Below is a small trained network, with its code and all its weights. Each question gives an input and a class and asks what happens when units are switched off, that is, made to give their printed mean instead of their output.

import numpy as np


def w(rows, s, z=0):
    codes = np.array(rows[::2]) - 128.0
    scale = np.full(codes.shape[1], s)
    scale[-1] = z or s
    return codes * scale


def norm(h):
    return h / np.sqrt((h * h).mean(-1, keepdims=True) + 1e-5)


def f(y):
    return np.maximum(y, 0)


def log_softmax(a):
    a = a - a.max(-1, keepdims=True)
    return a - np.log(np.exp(a).sum(-1, keepdims=True))


def net(x, mask):
    res = np.array(x, float).reshape(1, 6) / 4 @ E
    u = 0
    for l in range(2):
        y = f(norm(res) @ A[l][:, :-1].T + A[l][:, -1])
        res = res + np.where(mask[u : u + 5], y, B[l][:, -1]) @ B[l][:, :-1]
        u += 5
    return log_softmax(norm(res)[-1] @ U[:, :-1].T + U[:, -1])


A, B = {}, {}
E = w([
[129,130,128,132,128,123],'x0',
[128,135,130,136,126,118],'x1',
[92,253,138,91,115,176],'x2',
[127,123,123,120,130,140],'x3',
[59,94,95,144,232,77],'x4',
[172,103,27,73,74,42],'x5',
],0.0043)
A[0] = w([
[159,80,184,211,93,223,15],'0.n1',
[123,50,235,170,193,130,7],'0.n2',
[4,83,117,172,144,113,10],'0.n3',
[73,192,26,128,69,116,32],'0.n4',
[119,232,206,108,195,196,88],'0.n5',
],0.0045,0.0017)
B[0] = w([
[254,180,171,108,233,47,188],'0.n1',
[68,113,177,133,173,117,195],'0.n2',
[103,77,146,101,68,175,176],'0.n3',
[131,90,191,68,117,139,181],'0.n4',
[165,133,68,215,105,155,253],'0.n5',
],0.007,0.0038)
A[1] = w([
[58,216,71,39,66,113,69],'1.n1',
[169,116,108,122,3,76,89],'1.n2',
[45,152,193,201,190,184,85],'1.n3',
[57,153,5,54,219,75,248],'1.n4',
[149,157,166,69,208,95,88],'1.n5',
],0.0051,0.0017)
B[1] = w([
[106,127,255,83,185,82,207],'1.n1',
[89,83,88,101,116,193,215],'1.n2',
[65,100,77,77,66,127,242],'1.n3',
[175,192,121,194,142,103,254],'1.n4',
[233,183,187,141,183,91,162],'1.n5',
],0.0077,0.0038)
U = w([
[209,193,200,142,203,47,251],'0',
[162,211,138,195,63,231,108],'1',
[180,23,42,87,29,154,77],'2',
[109,157,192,10,51,139,102],'3',
[40,38,162,165,175,113,137],'4',
[12,189,39,168,99,158,124],'5',
[153,96,18,178,170,10,39],'6',
],0.011,0.003)

Each question gives the input, the list of numbers given to net, and the class t.
The units are the neurons (one row each of A and B). Each row of codes is followed by its name. A weight is (code - 128) times the scale printed after its matrix; where a second scale follows, it is the last column's (A, B and U).
mask holds one flag per neuron, layer by layer. A switched-off neuron (its flag False) gives its mean, the last column of its row in B, instead of its output. The means were averaged over made-up inputs and are rounded, as every weight is.
A unit's drop is (log p(t) with every unit on - log p(t) with that unit switched off) / (log p(t) with every unit on - log p(t) with every unit switched off).
The circuit of an input: a set's keep is (log p(t) with only the set's units on - log p(t) with every unit switched off) / (log p(t) with every unit on - log p(t) with every unit switched off). Starting from all 10 units, units are removed one at a time, each time the one whose removal leaves the highest keep (on an exact tie, the one counted first), for as long as the keep stays at least 0.8.
units of the circuit, in order: the units of the circuit, biggest drop first
unit that matters most: the unit with the biggest drop
top k neurons: the k neurons with the biggest drops, biggest first
k most important neurons of layer l: the k neurons of layer l with the biggest drops, biggest first
drop of u: that unit's drop, to one decimal
input [1,2,-5,-5,-8,0], class 0: unit that matters most -> 0.n1
input [-2,6,3,-5,7,-7], class 5: units of the circuit, in order -> 1.n3, 1.n1
input [3,-3,1,-7,0,0], class 1: top 2 neurons -> 1.n3, 0.n5
input [-2,5,2,-4,4,-8], class 5: top 3 neurons -> 1.n3, 0.n5, 1.n1
input [8,3,5,7,3,8], class 0: 2 most important neurons of layer 1 -> 1.n4, 1.n1
input [-6,3,1,-4,8,-1], class 5: top 2 neurons -> 0.n1, 0.n3
input [2,-1,4,7,4,-8], class 5: top 2 neurons -> 1.n3, 0.n5
input [-8,5,4,4,1,8], class 0: 2 most important neurons of layer 0 -> 0.n5, 0.n3
input [-6,3,2,-2,-3,7], class 3: top 2 neurons -> 1.n1, 0.n5
input [0,7,2,4,-1,3], class 3: 3 most important neurons of layer 0 -> 0.n1, 0.n4, 0.n2
input [2,-6,3,-3,0,8], class 3: 4 most important neurons of layer 0 -> 0.n1, 0.n4, 0.n2, 0.n5
input [-6,0,1,-8,3,-1], class 5: drop of 1.n1 -> 0.1
input [3,-3,-7,-7,-5,-4], class 0: drop of 0.n1 -> 2.1
input [1,8,6,-6,4,-7], class 5: drop of 1.n3 -> 0.3
input [6,-6,-2,8,-4,-5], class 0: units of the circuit, in order -> 0.n1
input [0,-5,3,-8,3,5], class 0: drop of 1.n4 -> 0.1
